Below are the code and all the weights of a small trained network. Each question names an input and a class and asks about switching units off, where a switched-off unit gives its printed mean instead of its output.

import numpy as np


def w(rows, s, z=0):
    codes = np.array(rows[::2]) - 128.0
    scale = np.full(codes.shape[1], s)
    scale[-1] = z or s
    return codes * scale


def f(y):
    return np.maximum(y, 0)


def log_softmax(a):
    a = a - a.max(-1, keepdims=True)
    return a - np.log(np.exp(a).sum(-1, keepdims=True))


def net(x, mask):
    res = np.array(x, float).reshape(1, 8) / 4 @ E
    y = f(res @ A[0][:, :-1].T + A[0][:, -1])
    res = res + np.where(mask, y, B[0][:, -1]) @ B[0][:, :-1]
    return log_softmax(res[-1] @ U[:, :-1].T + U[:, -1])


A, B = {}, {}
E = w([
[173,218,157,117,35,215,112,81],'x0',
[150,182,19,42,118,102,245,172],'x1',
[129,132,137,133,127,131,131,134],'x2',
[107,220,54,178,136,143,70,202],'x3',
[133,135,145,137,134,139,143,135],'x4',
[58,131,150,146,30,57,135,153],'x5',
[134,170,120,169,158,20,129,26],'x6',
[114,108,93,104,115,108,93,114],'x7',
],0.011)
A[0] = w([
[98,106,183,192,151,157,49,106,85],'n0',
[95,177,65,184,138,150,100,137,129],'n1',
[141,174,131,184,166,71,171,45,108],'n2',
[79,186,150,159,85,35,96,121,84],'n3',
[144,90,134,50,104,139,161,74,151],'n4',
[151,28,124,141,115,183,136,184,25],'n5',
[68,49,120,160,217,107,146,170,77],'n6',
[115,87,180,92,101,179,125,214,56],'n7',
[69,170,68,206,140,142,99,167,70],'n8',
[84,101,121,142,186,96,121,170,76],'n9',
[217,110,117,92,232,175,84,78,113],'n10',
[165,148,86,164,95,145,132,137,71],'n11',
[136,85,179,164,116,145,41,107,5],'n12',
[169,185,162,94,64,184,70,80,73],'n13',
[9,101,167,140,72,125,167,118,198],'n14',
[118,168,161,119,162,98,107,86,78],'n15',
],0.011,0.0033)
B[0] = w([
[199,176,50,102,143,129,223,131,250],'n0',
[167,39,139,198,76,132,162,120,205],'n1',
[92,82,110,104,222,189,74,200,236],'n2',
[163,146,116,68,146,138,88,157,216],'n3',
[174,102,80,190,155,147,135,76,207],'n4',
[104,114,115,116,135,175,98,115,202],'n5',
[112,216,203,187,132,122,136,32,250],'n6',
[55,96,77,105,154,161,55,152,208],'n7',
[160,40,177,199,145,153,146,109,215],'n8',
[105,228,115,185,113,104,125,71,205],'n9',
[200,139,165,90,1,61,81,218,244],'n10',
[114,112,95,135,110,116,131,72,160],'n11',
[110,114,43,147,124,173,189,164,226],'n12',
[62,176,163,158,124,96,111,11,217],'n13',
[212,125,180,114,74,75,127,201,210],'n14',
[67,111,148,73,204,189,88,148,176],'n15',
],0.0084,0.013)
U = w([
[85,184,160,153,135,127,101,87,91],'0',
[144,148,18,120,149,137,221,188,118],'1',
[176,118,175,124,86,101,68,228,132],'2',
[71,71,118,119,195,175,31,181,36],'3',
[169,9,174,158,141,141,141,121,253],'4',
],0.012,0.0023)

Each question gives the input, the list of numbers given to net, and the class t.
The units are the neurons (one row each of A and B). Each row of codes is followed by its name. A weight is (code - 128) times the scale printed after its matrix; where a second scale follows, it is the last column's (A, B and U).
mask holds one flag per neuron, in row order. A switched-off neuron (its flag False) gives its mean, the last column of its row in B, instead of its output. The means were averaged over made-up inputs and are rounded, as every weight is.
A unit's drop is (log p(t) with every unit on - log p(t) with that unit switched off) / (log p(t) with every unit on - log p(t) with every unit switched off).
The circuit of an input: a set's keep is (log p(t) with only the set's units on - log p(t) with every unit switched off) / (log p(t) with every unit on - log p(t) with every unit switched off). Starting from the 12 units with the biggest drops (on a tie, the unit counted first), units are removed one at a time, each time the one whose removal leaves the highest keep (on an exact tie, the one counted first), for as long as the keep stays at least 0.8.
units of the circuit, in order: the units of the circuit, biggest drop first
unit that matters most: the unit with the biggest drop
top k neurons: the k neurons with the biggest drops, biggest first
drop when u is switched off: that unit's drop, to one decimal
input [-3,-2,-1,-5,5,7,5,6], class 2: units of the circuit, in order : [n14]
input [-2,-6,6,-4,-8,-5,1,4], class 1: units of the circuit, in order : [n0, n12]
input [1,-5,1,6,-1,-3,-4,0], class 4: top 2 neurons : [n8, n1]
input [2,4,-3,-1,-3,2,-5,-2], class 3: units of the circuit, in order : [n0, n7]
input [-3,7,2,2,-4,-7,8,4], class 3: top 2 neurons : [n2, n0]
input [-5,6,2,-3,-6,8,2,-4], class 2: top 3 neurons : [n14, n0, n12]
input [-6,-4,-1,-6,-5,-4,-7,0], class 3: top 2 neurons : [n7, n5]
input [-3,-6,4,-7,2,-4,-8,7], class 3: top 3 neurons : [n7, n5, n1]
input [-7,6,-2,-1,-6,-5,8,-1], class 3: top 3 neurons : [n2, n0, n13]
input [-4,6,-3,7,5,3,1,-6], class 4: units of the circuit, in order : [n8, n0]
input [-4,-3,-5,2,-4,1,-4,-6], class 0: top 3 neurons : [n6, n2, n9]
input [5,-2,-7,-3,-1,-6,-5,7], class 2: top 4 neurons : [n10, n6, n2, n9]
input [1,7,-5,-5,-1,8,-4,8], class 2: top 3 neurons : [n14, n0, n12]
input [6,-3,-6,8,-8,-3,0,-5], class 4: unit that matters most : n1
input [6,1,6,-6,3,-7,5,-6], class 2: top 3 neurons : [n10, n6, n8]
input [7,-5,8,8,-3,-6,-4,-8], class 4: top 3 neurons : [n1, n8, n6]
input [-3,2,-1,1,7,-5,3,-3], class 2: top 2 neurons : [n10, n0]
input [2,3,7,3,2,-6,7,5], class 3: top 4 neurons : [n2, n14, n15, n0]
input [-5,3,-5,3,-8,-5,-2,-8], class 0: units of the circuit, in order : [n6, n0]
input [-2,-5,-3,3,2,4,8,-5], class 3: units of the circuit, in order : [n2]
input [-8,5,2,4,-4,-8,-6,3], class 0: units of the circuit, in order : [n6, n9]
input [0,-4,1,3,-8,-3,-4,5], class 1: drop when n12 is switched off : 0.2
input [-2,-6,4,-5,0,-7,7,6], class 2: drop when n0 is switched off : 0.1
input [4,0,-3,-6,-7,-4,8,-5], class 3: drop when n2 is switched off : 0.6
